Small tables with named rows and columns. After each table, cells are looked up by row and column.

Table rinaro
columns: pok, bobu, podun, ner, mutufun, nebuvom, rera, ribo
ger: [-17098, -12488, -1790, 10700, 13153, -47076, -38529, 30631]
piv: [45596, 50350, -45683, 34506, -57069, 39913, 1098, 24306]
gusuki: [14153, 26814, -47154, 41615, 11437, -5053, 22883, 30743]
pem: [28060, 21107, -13567, -13998, 13902, 16254, 8713, -19323]
dur: [-18785, -56882, 39432, 27806, 16280, 3698, -63436, 7929]
lomus: [30048, 20737, 7479, 47276, 28376, 69156, 8237, -23465]
fopu: [-27510, -46329, 41113, 27399, 44083, 8487, -46708, -4786]
zotur: [-45598, -67850, 83941, -19996, 1146, 53888, -11408, -74567]
genuno: [-10011, 14797, 16614, -24308, 12995, 10012, 56808, -3730]
vomez: [383, -24078, 33766, 49673, -63776, 36105, -59417, 19991]
bupepak: [47784, 38694, -26027, 41163, -60151, 64773, 10015, 27738]
ponor: [-24664, 5174, -707, -62518, 43421, -32120, 93797, 11106]

rera of genuno is 56808
podun of ponor is -707
podun of bupepak is -26027
pok of fopu is -27510
bobu of piv is 50350
bobu of dur is -56882
pok of vomez is 383
ribo of lomus is -23465
bobu of genuno is 14797
podun of piv is -45683

koliga:
|  | viv | gelage |
|---|---|---|
| mip | 213 | 75 |
| kesumu | 153 | 89 |
| mobog | 219 | 158 |
| bidunek | 98 | 62 |
| pesuzer | 24 | 111 |
| puz | 246 | 112 |

viv of mip = 213
viv of kesumu = 153
viv of bidunek = 98
viv of puz = 246
gelage of mobog = 158
gelage of mip = 75
gelage of kesumu = 89
gelage of puz = 112

kure:
         sizunu  lofek  zag  vulolav  zipezul  buf  neseza  rit  vamufup
vobozur     100    200  118      214      103   59     195  155      126
nulov       111    116  134      167      148  124     154  156      165
niki        184    176  166      137      169  172     137  159      134
nolume      136    174  131      146       98  141     187  145      149
vefari      162    159  173      149      163   96     116  158      138

vefari, zipezul -> 163
vefari, rit -> 158
nolume, vulolav -> 146
vefari, vulolav -> 149
nolume, neseza -> 187
nolume, sizunu -> 136
nulov, vamufup -> 165
niki, zag -> 166
niki, zipezul -> 169
nolume, rit -> 145
nulov, lofek -> 116
vefari, lofek -> 159
niki, rit -> 159
nulov, zipezul -> 148
nulov, sizunu -> 111
Which row has the largest neseza? vobozur

deduled =
,gab,benid
sadi,-47.704,27.267
vog,-43.962,14.395
navi,-50.898,-41.527
dodi,-38.748,69.680
nuvut,-52.716,5.842
tuvinu,-41.853,-20.409
ralob,-56.391,-32.697
zuki,-55.500,31.436
bulik,-49.617,-12.914
noz,-58.269,-34.996
muzul,-54.613,-28.944
das,-52.025,43.700

gab of bulik is -49.617
benid of das is 43.700
gab of tuvinu is -41.853
gab of noz is -58.269
benid of tuvinu is -20.409
benid of navi is -41.527
gab of nuvut is -52.716
benid of zuki is 31.436
gab of ralob is -56.391
benid of nuvut is 5.842
benid of noz is -34.996
gab of sadi is -47.704
gab of navi is -50.898
benid of muzul is -28.944
benid of vog is 14.395

zitus:
,bele,gazutaf,vub,pofuru,zos,darabil,fimazi,zas,sev,podoni
mukuza,-11473,71921,-617,-1134,-19066,-18645,14834,15016,-1220,41780
pob,46569,-34400,17554,35693,1079,32767,13389,726,5165,-58381
gop,39067,-8113,7428,20827,-7796,24591,5808,2451,20893,-28795
pil,-22165,61016,15131,4221,-4765,-4592,14636,21256,-29185,58830
tamin,29640,11211,2018,15924,-325,9169,14322,5427,29164,-25437
ramilek,5537,5672,14071,15094,-9791,-907,15087,5289,-18328,3086
lepuzeg,27928,-2576,-8962,18122,-26798,13250,-11551,-12928,-19225,-58443
ruve,63619,-26318,17931,25808,-47832,15435,20690,-9131,27543,-36189
bulub,35501,-38010,25664,21954,4049,5926,33022,4774,30104,-13579
ranonom,-9516,36416,17909,23599,17941,-13414,39159,25039,-15117,6655
dilo,6880,36830,14840,14568,-7937,1643,21751,17293,689,22274
mip,-2922,22080,-57508,-38038,69924,32293,-66236,-10017,75064,-18571
tinik,9542,6096,20631,19385,-193,-6925,32794,13126,642,6955
bekalut,6280,4889,14594,14424,10620,8108,13970,11808,-2157,7223

What is the pofuru of tinik in zitus?
19385
What is the vub of bekalut in zitus?
14594
What is the gazutaf of pil in zitus?
61016
What is the pofuru of bekalut in zitus?
14424
What is the podoni of bulub in zitus?
-13579
What is the zos of lepuzeg in zitus?
-26798
What is the zos of mip in zitus?
69924
What is the pofuru of bulub in zitus?
21954
What is the zas of ranonom in zitus?
25039
What is the podoni of tamin in zitus?
-25437
What is the vub of lepuzeg in zitus?
-8962
What is the pofuru of mukuza in zitus?
-1134
What is the sev of tinik in zitus?
642
What is the vub of tinik in zitus?
20631
What is the sev of bulub in zitus?
30104
What is the gazutaf of lepuzeg in zitus?
-2576
What is the zas of pob in zitus?
726
What is the zas of mip in zitus?
-10017
What is the darabil of gop in zitus?
24591

sagaz:
,gitava,rotuba,tisan
pifofi,136,75,163
doz,135,139,91
pav,179,124,62
sizug,39,144,113
gol,112,60,153
zizopo,17,150,192
lir,107,90,144
movog,116,167,166
vuf,156,100,78

What is the rotuba of doz in sagaz?
139
What is the gitava of gol in sagaz?
112
What is the gitava of pav in sagaz?
179
What is the rotuba of zizopo in sagaz?
150
What is the rotuba of movog in sagaz?
167
What is the tisan of pav in sagaz?
62
What is the rotuba of sizug in sagaz?
144
What is the tisan of sizug in sagaz?
113
What is the gitava of movog in sagaz?
116
What is the rotuba of lir in sagaz?
90
What is the gitava of zizopo in sagaz?
17
What is the rotuba of pifofi in sagaz?
75
What is the tisan of gol in sagaz?
153
What is the tisan of doz in sagaz?
91
What is the tisan of movog in sagaz?
166
What is the tisan of zizopo in sagaz?
192
What is the tisan of lir in sagaz?
144
Row with the largest tisan: zizopo

Table kora
|  | tivev | tob | tur | vok | tamakov | zib |
|---|---|---|---|---|---|---|
| korup | 148 | 161 | 166 | 132 | 211 | 122 |
| fon | 148 | 160 | 185 | 107 | 129 | 166 |
| rad | 140 | 148 | 168 | 96 | 61 | 136 |
| davalan | 154 | 157 | 151 | 158 | 147 | 161 |
| gofeg | 134 | 72 | 195 | 193 | 238 | 190 |
| sesobar | 150 | 155 | 141 | 156 | 127 | 174 |
| voki | 167 | 146 | 162 | 155 | 159 | 159 |
| soz | 140 | 162 | 153 | 138 | 119 | 130 |
| dalom | 135 | 138 | 214 | 203 | 189 | 171 |
| forim | 157 | 155 | 151 | 157 | 156 | 155 |
| vob | 161 | 150 | 162 | 153 | 160 | 171 |
| mil | 114 | 152 | 155 | 111 | 44 | 146 |

What is the tur of dalom in kora? 214
What is the tur of sesobar in kora? 141
What is the tamakov of fon in kora? 129
What is the tamakov of gofeg in kora? 238
What is the tob of rad in kora? 148
What is the tivev of mil in kora? 114
What is the zib of forim in kora? 155
What is the zib of gofeg in kora? 190
What is the zib of sesobar in kora? 174

zusab
fields: sekirim, vofupev, mor, sabisog, sugof, zeg
med: [121, 153, 204, 233, 152, 166]
fomal: [185, 194, 65, 108, 147, 147]
zut: [70, 88, 142, 139, 55, 120]

What is the sabisog of zut in zusab? 139
What is the vofupev of zut in zusab? 88
What is the sekirim of med in zusab? 121
What is the sekirim of zut in zusab? 70
What is the mor of zut in zusab? 142
What is the zeg of med in zusab? 166
What is the zeg of fomal in zusab? 147
What is the mor of med in zusab? 204
What is the sekirim of fomal in zusab? 185
What is the vofupev of med in zusab? 153
What is the sugof of zut in zusab? 55
What is the zeg of zut in zusab? 120
What is the sabisog of med in zusab? 233
What is the vofupev of fomal in zusab? 194
What is the mor of fomal in zusab? 65
What is the sugof of med in zusab? 152
Which row has the largest sekirim? fomal

